boni: [ 0.58 -3.26 -4.79 -2.18 -2.86 -3.45]
Sug: [-2.49 -8.16 -4.37 -6.39  0.73 -0.62]
vala: [ 0.58 -3.26 -2.16 -2.18 -2.86 -3.45]
rev: [-2.86 -2.18 -2.16]
vala
[ 0.58 -3.26 -4.79 -2.18 -2.86 -3.45]
boni
[ 0.58 -3.26 -2.16 -2.18 -2.86 -3.45]
vala

duve: [-3.60 -6.99  0.35  3.37 -1.42 -2.01  0.13 -1.49  1.09  2.11 -2.63 -0.25
  1.10 -0.03  0.42  2.22  4.52  1.69  1.23]
tera: [ 1.51  1.15 -4.21 -6.73  1.04  3.12 -1.66 -1.85  0.13 -1.50  1.42  1.67
 -2.69  0.16  0.99  0.03  0.39  2.52  4.40]
Doto: [ 3.51 -1.12 -2.22  0.18 -1.43  0.81  2.24 -2.43 -0.47  1.21 -0.01  0.42
  1.98  4.60  1.84  1.37 -3.10 -7.20 -0.02]
vazu: [-0.23 -0.78 -0.59  2.81 -1.17 -1.82  1.38  0.12  0.25  1.10  4.23  2.87
  1.27 -0.78 -7.09 -3.00  3.58  0.63 -2.69]
sode: [-4.30  3.10  1.42 -2.67 -0.59 -0.41 -1.11  2.68 -0.33 -2.37  1.25  0.35
  0.18  0.83  3.90  3.36  1.23  0.07 -6.58]
nez: [-2.55  1.02  0.47  0.14  0.72  3.57  3.67  1.22  0.38 -6.14 -4.90  2.78
  1.86 -2.56 -0.88 -0.22 -1.27  2.51  0.15]
Sug: [-1.49  1.06  2.05 -2.59 -0.26  1.13  0.02  0.25  0.24  0.82  3.95  3.22
  1.23 -0.25 -6.81 -3.89  3.35  1.23 -2.67]
zuneb: [-4.44  3.04  1.59 -2.66 -0.68 -0.33 -1.15  2.66 -0.19 -2.45  1.15  0.41
  0.24  0.79  3.76  3.42  1.25  0.20 -6.48]
vala: [ 3.39 -1.33 -2.07  0.23 -1.47  1.06  2.05 -2.59 -0.26  1.13  0.02  0.38
  2.17  4.48  1.69  1.31 -3.49 -7.03  0.35]
bilu: [-3.60 -6.99  0.35  3.37 -1.42 -2.01  0.13 -1.49  1.09  2.11 -2.63 -0.25
  1.10 -0.03  0.42  0.00  4.52  1.69  1.23]
boni: [ 2.70 -0.36 -2.36  1.16  0.37  0.15  0.78  3.81  3.42  1.26  0.06 -6.52
 -4.33  3.12  1.47 -2.61 -0.62 -0.43 -1.05]
rev: [ 0.02  1.13 -0.26 -2.59  2.05  1.06 -1.47]
vala
at: [-2.66 -0.68 -0.33 -1.15]
zuneb, 4

Sug: [-7.29 -2.06  0.90  2.83  0.55 -3.84 -0.66  7.90]
nez: [-2.07  0.90  2.83  0.55 -3.84 -0.66 -0.66  0.55]
boni: [-7.29 -2.06  0.90  2.83  0.55 -2.56  0.73  7.84]
zuneb: [-7.29 -2.06  0.90  2.83  0.55 -3.84 -0.66  9.09]
at: [ 0.55 -3.84 -0.66  7.90]
Sug, 5
[-7.29 -2.06  0.90  2.83  0.55 -3.84 -0.66  9.09]
zuneb

vala: [-2.33 -3.41 -6.72 -2.27 -2.50 -0.13  0.99 -7.45  4.80  7.71  6.63  0.53
  1.18]
vazu: [-1.31  2.60  4.00  3.11 -2.55  7.97  5.91 -1.97 -1.68 -0.39 -1.61  9.22
 -3.28]
rosak: [ 2.60  4.01  3.11 -2.55  7.97  5.91 -0.13 -2.50  4.80  7.71 -3.56 -3.45
  4.39]
then: [-2.55  7.97  5.91 -0.13 -2.50  4.80  7.71]
[-3.56 -3.45]
[-1.31  2.60  4.00  3.11 -2.55  7.97  5.91 -1.97 -1.68 -0.39 -1.61  9.22
 -3.28]
vazu
at: [-0.39 -1.61  9.22 -3.28]
vazu, 10
then: [2.60 4.00]
[ 3.11 -2.55]
at: [-2.50  4.80  7.71]
rosak, 8
[ 2.60  4.01  3.11 -2.55  7.97  5.91 -0.13 -2.50  4.80  7.71 -3.56 -3.45
  4.39]
rosak
at: [ 2.60  4.00  3.11 -2.55  7.97  5.91]
vazu, 2

Sug: [-1.00 -1.58  0.74 -1.37  1.86 -0.41]
tera: [-3.13  1.02  3.91  0.46 -4.33 -5.46]
boni: [ 4.90 -2.47 -2.45  1.61  0.65  5.15]
rosak: [-3.17 -2.89  0.89  0.42 -4.58 -5.36]
zuneb: [-5.03 -0.76  0.91 -2.27  0.72 -4.86]
duve: [ 4.26  0.18 -0.83  3.32 -3.40  3.05]
vazu: [-2.04 -8.10 -4.45 -0.58  0.72 -1.99]
bilu: [ 4.47 -2.42 -1.24  1.84 -5.66  2.72]
nez: [-2.45 -0.97  0.44 -1.10 -2.20 -2.79]
sode: [-1.93 -2.20  0.49  1.12 -5.02 -4.15]
vala: [-2.18 -8.10 -4.45  1.84 -5.66 -4.85]
[-2.18 -8.10 -4.45  1.84 -5.66 -4.85]
vala
rev: [-4.15 -5.02  1.12  0.49]
sode

nez: [-0.38 -0.05  1.14 -0.40 -0.64 -0.28  0.88 -0.06  0.33 -0.42  1.07 -0.02
 -0.12 -1.34  0.66  0.00  0.47 -1.68 -0.53 -1.81 -0.02 -0.08 -1.43 -0.06
 -0.89 -1.17  0.54  0.08]
rosak: [-1.07  2.07  0.71  4.08 -0.25 -0.69 -0.13  1.02  0.33  0.39 -0.19 -0.02
 -0.43  0.00 -3.38 -0.26  0.41  0.69  0.22 -0.36  1.10  1.60  0.31  0.13
  0.97 -0.67  0.43  0.84]
Doto: [ 0.03 -0.23 -0.87 -1.23 -0.34  0.00  0.63  0.70 -2.45 -0.58 -0.38 -0.02
  1.14  0.68 -2.17 -0.13  0.67  1.54 -0.57  0.74 -0.39  0.67 -0.28 -0.96
  1.09 -0.07 -0.16 -0.81]
duve: [ 0.46  1.99  1.00  6.98 -0.06 -0.64 -0.25  0.12  1.54  0.91 -0.22 -0.02
 -0.93 -0.63 -0.01 -0.36  0.06 -0.21  0.48 -0.43  1.59  0.70  1.04 -0.10
  0.60  0.18  0.25  1.08]
vala: [-0.39  0.70 -0.28 -0.96  1.09 -0.07 -0.16 -0.60  1.66  1.02  0.12 -0.02
 -1.06  0.05  2.71  0.45 -0.09 -0.59 -0.21 -1.49  1.45 -0.57 -0.81  0.77
 -0.59  0.44 -0.28 -0.15]
at: [-0.39  0.67 -0.28 -0.96  1.09 -0.07 -0.16]
Doto, 21
then: [-0.38 -0.02  1.14]
[ 0.68 -2.17]
rev: [-0.53 -1.68  0.47  0.00  0.66 -1.34 -0.12 -0.02  1.07 -0.42  0.33 -0.06]
nez
then: [ 0.66  0.00  0.47 -1.68]
[-0.53 -1.81]
then: [-2.45 -0.58 -0.38 -0.02  1.14]
[ 0.68 -2.17]

rosak: [-0.04 -7.80 -4.51 -0.03 -2.56  1.11 -1.80 -0.81  1.27]
tera: [ 0.89  1.75  0.99 -0.99 -0.42  1.03 -2.41  0.24 -1.09]
vala: [ 0.38 -2.04 -2.24  1.09  0.89  1.77  1.17 -1.53 -0.09]
vazu: [ 0.40 -7.20 -6.91 -2.23 -1.32  1.94 -0.24 -1.30 -1.86]
nez: [ 1.29  3.53  0.99  0.60 -0.96 -0.67 -2.29 -1.35  0.04]
at: [1.29 3.53 0.99]
nez, 1
rev: [1.77 0.89]
vala
then: [-2.56  1.11]
[-1.80 -0.81]
rev: [-0.81 -1.80  1.11 -2.56 -0.03 -4.51 -7.80]
rosak
then: [ 0.38 -2.04 -2.24  1.09]
[0.89 1.77]
at: [-2.56  1.11]
rosak, 5

